Below is a small trained network, with its code and all its weights. Each question gives an input and a class and asks what happens when units are switched off, that is, made to give their printed mean instead of their output.

import numpy as np


def w(rows, s, z=0):
    codes = np.array(rows[::2]) - 128.0
    scale = np.full(codes.shape[1], s)
    scale[-1] = z or s
    return codes * scale


def f(y):
    return np.maximum(y, 0)


def log_softmax(a):
    a = a - a.max(-1, keepdims=True)
    return a - np.log(np.exp(a).sum(-1, keepdims=True))


def net(x, mask):
    res = np.array(x, float).reshape(1, 5) / 4 @ E
    y = f(res @ A[0][:, :-1].T + A[0][:, -1])
    res = res + np.where(mask, y, B[0][:, -1]) @ B[0][:, :-1]
    return log_softmax(res[-1] @ U[:, :-1].T + U[:, -1])


A, B = {}, {}
E = w([
[138,2,143],'x0',
[53,110,48],'x1',
[31,123,176],'x2',
[137,110,73],'x3',
[137,122,43],'x4',
],0.0082)
A[0] = w([
[46,216,72,127],'N0',
[197,142,20,155],'N1',
[63,141,78,159],'N2',
[222,168,183,147],'N3',
[20,126,160,195],'N4',
[200,145,233,218],'N5',
[167,177,201,131],'N6',
[75,194,61,153],'N7',
[41,189,188,191],'N8',
[85,2,146,184],'N9',
[177,45,16,221],'N10',
[139,110,223,254],'N11',
],0.0078,0.0062)
B[0] = w([
[76,182,112,191],'N0',
[193,143,22,219],'N1',
[87,118,106,181],'N2',
[216,176,154,193],'N3',
[81,124,193,202],'N4',
[208,183,199,234],'N5',
[143,170,144,180],'N6',
[89,169,94,194],'N7',
[95,164,181,209],'N8',
[110,25,176,219],'N9',
[169,81,72,254],'N10',
[172,119,255,238],'N11',
],0.0095,0.0083)
U = w([
[111,148,180,123],'0',
[2,193,119,113],'1',
[142,72,47,78],'2',
[169,166,16,144],'3',
[65,42,135,82],'4',
[156,118,180,253],'5',
[188,207,160,50],'6',
[170,91,136,163],'7',
],0.0083,0.0044)

Each question gives the input, the list of numbers given to net, and the class t.
The units are the neurons (one row each of A and B). Each row of codes is followed by its name. A weight is (code - 128) times the scale printed after its matrix; where a second scale follows, it is the last column's (A, B and U).
mask holds one flag per neuron, in row order. A switched-off neuron (its flag False) gives its mean, the last column of its row in B, instead of its output. The means were averaged over made-up inputs and are rounded, as every weight is.
A unit's drop is (log p(t) with every unit on - log p(t) with that unit switched off) / (log p(t) with every unit on - log p(t) with every unit switched off).
The circuit of an input: a set's keep is (log p(t) with only the set's units on - log p(t) with every unit switched off) / (log p(t) with every unit on - log p(t) with every unit switched off). Starting from all 12 units, units are removed one at a time, each time the one whose removal leaves the highest keep (on an exact tie, the one counted first), for as long as the keep stays at least 0.8.
units of the circuit, in order: the units of the circuit, biggest drop first
unit that matters most: the unit with the biggest drop
top k neurons: the k neurons with the biggest drops, biggest first
drop of u: that unit's drop, to one decimal
input [2,5,3,4,2], class 4: unit that matters most : N9
input [-7,4,-8,-8,1], class 3: units of the circuit, in order : [N11 N1]
input [1,8,-6,5,-4], class 2: units of the circuit, in order : [N5 N10]
input [3,5,8,2,5], class 4: units of the circuit, in order : [N9 N5]
input [7,7,-7,0,4], class 2: units of the circuit, in order : [N9 N10 N5]
input [6,3,-3,5,6], class 2: units of the circuit, in order : [N9 N10 N5]
input [5,7,-3,-3,2], class 2: top 2 neurons : [N10 N11]
input [1,-7,0,2,7], class 3: top 2 neurons : [N9 N4]
input [4,4,-3,3,-3], class 2: drop of N4 : 0.1
input [-8,3,6,7,-7], class 1: drop of N1 : 0.0
input [-3,-1,-5,-6,4], class 3: drop of N3 : -0.1
